Below is a small trained network, with its code and all its weights. Each question gives an input and a target symbol and asks what happens when units are switched off, that is, made to give their printed mean instead of their output.

import numpy as np


def w(rows, s, z=0):
    codes = np.array(rows[::2]) - 128.0
    scale = np.full(codes.shape[1], s)
    scale[-1] = z or s
    return codes * scale


def norm(h):
    return h / np.sqrt((h * h).mean(-1, keepdims=True) + 1e-5)


def f(y):
    return np.maximum(y, 0)


def softmax(a):
    e = np.exp(a - a.max(-1, keepdims=True))
    return e / e.sum(-1, keepdims=True)


def log_softmax(a):
    a = a - a.max(-1, keepdims=True)
    return a - np.log(np.exp(a).sum(-1, keepdims=True))


def net(x, mask):
    ids = ['ΞΠαεηθμτω'.index(c) for c in x.split()]
    T = len(ids)
    res = E[ids] + P[:T]
    u = 0
    for l in range(3):
        r = norm(res)
        for j in range(2):
            rows = slice(3 * j, 3 * j + 3)
            q, k, v = (r @ M[l][rows].T for M in (Q, K, V))
            z = softmax(np.where(np.tri(T) > 0, q @ k.T / 3**0.5, -1e9)) @ v
            o = O[l][rows]
            res = res + np.where(mask[u + j], z, o[:, -1]) @ o[:, :-1]
        u += 2
        y = f(norm(res) @ A[l][:, :-1].T + A[l][:, -1])
        res = res + np.where(mask[u : u + 4], y, B[l][:, -1]) @ B[l][:, :-1]
        u += 4
    return log_softmax(norm(res)[-1] @ U[:, :-1].T + U[:, -1])


Q, K, V, O, A, B = {}, {}, {}, {}, {}, {}
E = w([
[176,114,128,52,200],'Ξ',
[96,80,110,188,85],'Π',
[121,80,167,168,172],'α',
[204,135,118,70,63],'ε',
[137,187,188,150,81],'η',
[41,145,174,75,135],'θ',
[19,176,128,3,71],'μ',
[226,146,181,98,190],'τ',
[69,145,165,121,140],'ω',
],0.014)
P = w([
[109,140,217,72,140],'0',
[94,201,118,72,166],'1',
[145,77,172,99,84],'2',
[90,193,31,127,157],'3',
[140,73,152,118,68],'4',
[95,183,1,166,150],'5',
[111,113,125,132,85],'6',
],0.0077)
Q[0] = w([
[224,134,131,109,193],'L0H1',
[102,85,186,116,77],'L0H1',
[64,147,111,125,137],'L0H1',
[101,161,10,139,168],'L0H2',
[149,35,166,133,128],'L0H2',
[98,103,129,103,67],'L0H2',
],0.012)
K[0] = w([
[171,61,113,70,209],'L0H1',
[147,55,181,97,18],'L0H1',
[94,208,102,138,2],'L0H1',
[135,171,64,157,176],'L0H2',
[146,103,169,131,114],'L0H2',
[135,75,193,131,138],'L0H2',
],0.0098)
V[0] = w([
[114,53,92,48,156],'L0H1',
[128,248,201,213,74],'L0H1',
[170,249,231,213,75],'L0H1',
[219,242,217,157,197],'L0H2',
[254,73,86,233,126],'L0H2',
[157,221,105,4,162],'L0H2',
],0.0046)
O[0] = w([
[87,95,164,156,137,136],'L0H1',
[181,138,90,103,121,147],'L0H1',
[245,89,117,139,40,145],'L0H1',
[147,120,98,116,116,138],'L0H2',
[99,134,122,1,122,2],'L0H2',
[148,58,131,154,124,180],'L0H2',
],0.0077,0.0059)
A[0] = w([
[72,67,92,190,66,176],'L0N1',
[236,248,106,37,179,255],'L0N2',
[52,183,97,98,142,154],'L0N3',
[104,3,161,214,223,159],'L0N4',
],0.0065,0.0048)
B[0] = w([
[183,206,193,153,154,243],'L0N1',
[48,2,83,182,51,254],'L0N2',
[153,116,136,183,179,205],'L0N3',
[214,179,198,69,176,254],'L0N4',
],0.0061,0.005)
Q[1] = w([
[81,104,163,50,111],'L1H1',
[137,177,167,64,226],'L1H1',
[60,84,230,202,168],'L1H1',
[160,111,234,50,27],'L1H2',
[76,113,1,178,89],'L1H2',
[55,148,183,70,68],'L1H2',
],0.0075)
K[1] = w([
[87,127,114,121,137],'L1H1',
[122,129,154,88,196],'L1H1',
[87,36,66,73,140],'L1H1',
[140,118,248,123,84],'L1H2',
[103,107,84,140,198],'L1H2',
[167,95,176,85,136],'L1H2',
],0.011)
V[1] = w([
[162,161,77,140,78],'L1H1',
[117,187,123,91,124],'L1H1',
[82,78,123,121,211],'L1H1',
[141,115,75,135,89],'L1H2',
[160,78,128,99,196],'L1H2',
[9,118,112,76,127],'L1H2',
],0.011)
O[1] = w([
[145,147,143,137,166,66],'L1H1',
[131,126,127,90,129,65],'L1H1',
[117,117,90,146,171,95],'L1H1',
[163,130,111,104,81,16],'L1H2',
[209,181,135,156,157,102],'L1H2',
[151,114,254,111,120,1],'L1H2',
],0.009,0.0044)
A[1] = w([
[21,253,186,180,51,76],'L1N1',
[125,17,149,77,122,223],'L1N2',
[213,102,162,86,221,175],'L1N3',
[40,175,155,27,61,7],'L1N4',
],0.0057,0.0015)
B[1] = w([
[135,129,133,254,127,255],'L1N1',
[69,112,154,175,135,171],'L1N2',
[138,104,64,177,70,175],'L1N3',
[120,108,57,187,200,172],'L1N4',
],0.008,0.005)
Q[2] = w([
[139,169,111,2,148],'L2H1',
[82,93,97,189,143],'L2H1',
[98,55,185,48,160],'L2H1',
[199,40,100,140,100],'L2H2',
[129,41,113,186,183],'L2H2',
[133,2,178,169,145],'L2H2',
],0.0089)
K[2] = w([
[146,111,59,236,11],'L2H1',
[114,123,83,42,202],'L2H1',
[146,73,181,150,91],'L2H1',
[69,254,148,137,64],'L2H2',
[192,132,182,165,37],'L2H2',
[182,147,190,163,102],'L2H2',
],0.0085)
V[2] = w([
[127,69,164,103,154],'L2H1',
[109,170,150,87,179],'L2H1',
[66,254,170,160,46],'L2H1',
[97,50,77,137,140],'L2H2',
[128,39,120,111,248],'L2H2',
[61,197,149,167,152],'L2H2',
],0.0089)
O[2] = w([
[160,181,93,79,74,104],'L2H1',
[114,137,215,100,126,84],'L2H1',
[182,31,177,197,26,151],'L2H1',
[141,59,116,117,103,190],'L2H2',
[176,21,135,60,254,96],'L2H2',
[94,168,96,156,206,253],'L2H2',
],0.0088,0.0031)
A[2] = w([
[76,70,167,185,155,90],'L2N1',
[98,17,190,37,153,203],'L2N2',
[59,183,121,131,2,252],'L2N3',
[201,158,160,149,181,191],'L2N4',
],0.0069,0.0038)
B[2] = w([
[165,15,89,57,148,225],'L2N1',
[78,126,147,42,90,158],'L2N2',
[95,254,115,73,133,253],'L2N3',
[180,189,160,39,104,195],'L2N4',
],0.0098,0.0054)
U = w([
[101,150,93,51,179,138],'Ξ',
[140,132,96,213,163,52],'Π',
[168,161,128,48,173,55],'α',
[113,117,81,69,48,61],'ε',
[125,164,113,126,76,163],'η',
[99,114,209,117,124,255],'θ',
[1,75,121,142,122,84],'μ',
[199,70,42,95,118,169],'τ',
[172,134,160,176,171,108],'ω',
],0.014,0.0065)

Each question gives the input, a string of symbols that net reads in full, and the target symbol t.
The units are the heads (3 rows each of Q, K, V and O) and the neurons (one row each of A and B). Each row of codes is followed by its name. A weight is (code - 128) times the scale printed after its matrix; where a second scale follows, it is the last column's (O, A, B and U).
mask holds one flag per unit, layer by layer, with each layer's heads first. A switched-off unit (its flag False) gives its mean, the last column of its rows in O or B, instead of its output. The means were averaged over made-up inputs and are rounded, as every weight is.
A unit's drop is (log p(t) with every unit on - log p(t) with that unit switched off) / (log p(t) with every unit on - log p(t) with every unit switched off).
The circuit of an input: a set's keep is (log p(t) with only the set's units on - log p(t) with every unit switched off) / (log p(t) with every unit on - log p(t) with every unit switched off). Starting from the 12 units with the biggest drops (on a tie, the unit counted first), units are removed one at a time, each time the one whose removal leaves the highest keep (on an exact tie, the one counted first), for as long as the keep stays at least 0.8.
units of the circuit, in order: the units of the circuit, biggest drop first
k most important neurons: the k neurons with the biggest drops, biggest first
top k neurons in layer l: the k neurons of layer l with the biggest drops, biggest first
heads that matter: for each layer, one digit per head in row order, 1 if its drop is at least 0.15 and else 0, layers parted by /
input θ ω ω Π Π μ, target μ: heads that matter => 00 / 01 / 10
input α Ξ ω τ α τ μ, target Ξ: units of the circuit, in order => L2H1
input Ξ μ θ ω, target Ξ: units of the circuit, in order => L1N1, L2H1
input Ξ Ξ θ ω ε, target Ξ: heads that matter => 10 / 00 / 10
input Π τ τ μ, target τ: heads that matter => 01 / 01 / 01
input τ η Π μ ε α, target η: heads that matter => 00 / 00 / 01
input Ξ η θ ω, target η: units of the circuit, in order => L0H1, L2H2
input Ξ ω μ μ α, target θ: top 2 neurons in layer 2 => L2N3, L2N2
input τ η α θ ε Ξ μ, target Ξ: 2 most important neurons => L0N2, L1N1
input τ η τ ω τ, target η: heads that matter => 00 / 10 / 01
input τ ω τ θ τ τ μ, target τ: units of the circuit, in order => L2H2, L0N2, L0N1, L1N1
input μ α τ μ Ξ θ τ, target α: units of the circuit, in order => L1N1, L2N4
input ε Π τ τ Ξ τ, target Ξ: 3 most important neurons => L1N1, L0N2, L0N4
input α μ η τ α θ, target η: heads that matter => 10 / 00 / 00
input Π η ω Π, target η: 2 most important neurons => L2N3, L2N1
input τ τ θ ω, target ω: heads that matter => 01 / 01 / 00
input τ θ ω η μ, target η: heads that matter => 11 / 00 / 00
input Π μ μ μ θ θ, target θ: heads that matter => 00 / 01 / 00
input ε η ε, target η: units of the circuit, in order => L2H2
input τ α μ η ε, target η: heads that matter => 00 / 00 / 01
input Π μ τ ε μ Ξ θ, target Ξ: 2 most important neurons => L1N1, L0N4
input τ Ξ τ, target τ: 2 most important neurons => L1N3, L2N3
input Ξ η Ξ, target Ξ: heads that matter => 00 / 00 / 10
input ω ω μ Ξ Ξ Π Π, target Ξ: units of the circuit, in order => L2H1, L1N1
input τ ε μ θ ω, target θ: top 2 neurons in layer 0 => L0N2, L0N1
input Ξ μ Ξ, target α: heads that matter => 10 / 01 / 10
input Π μ ω τ ε, target ε: heads that matter => 01 / 01 / 00
input μ α Ξ, target Ξ: heads that matter => 11 / 10 / 10
input μ θ μ μ α μ ε, target ε: units of the circuit, in order => L0H2, L0N2, L2N3
input ε Π μ τ ω, target θ: heads that matter => 01 / 01 / 00
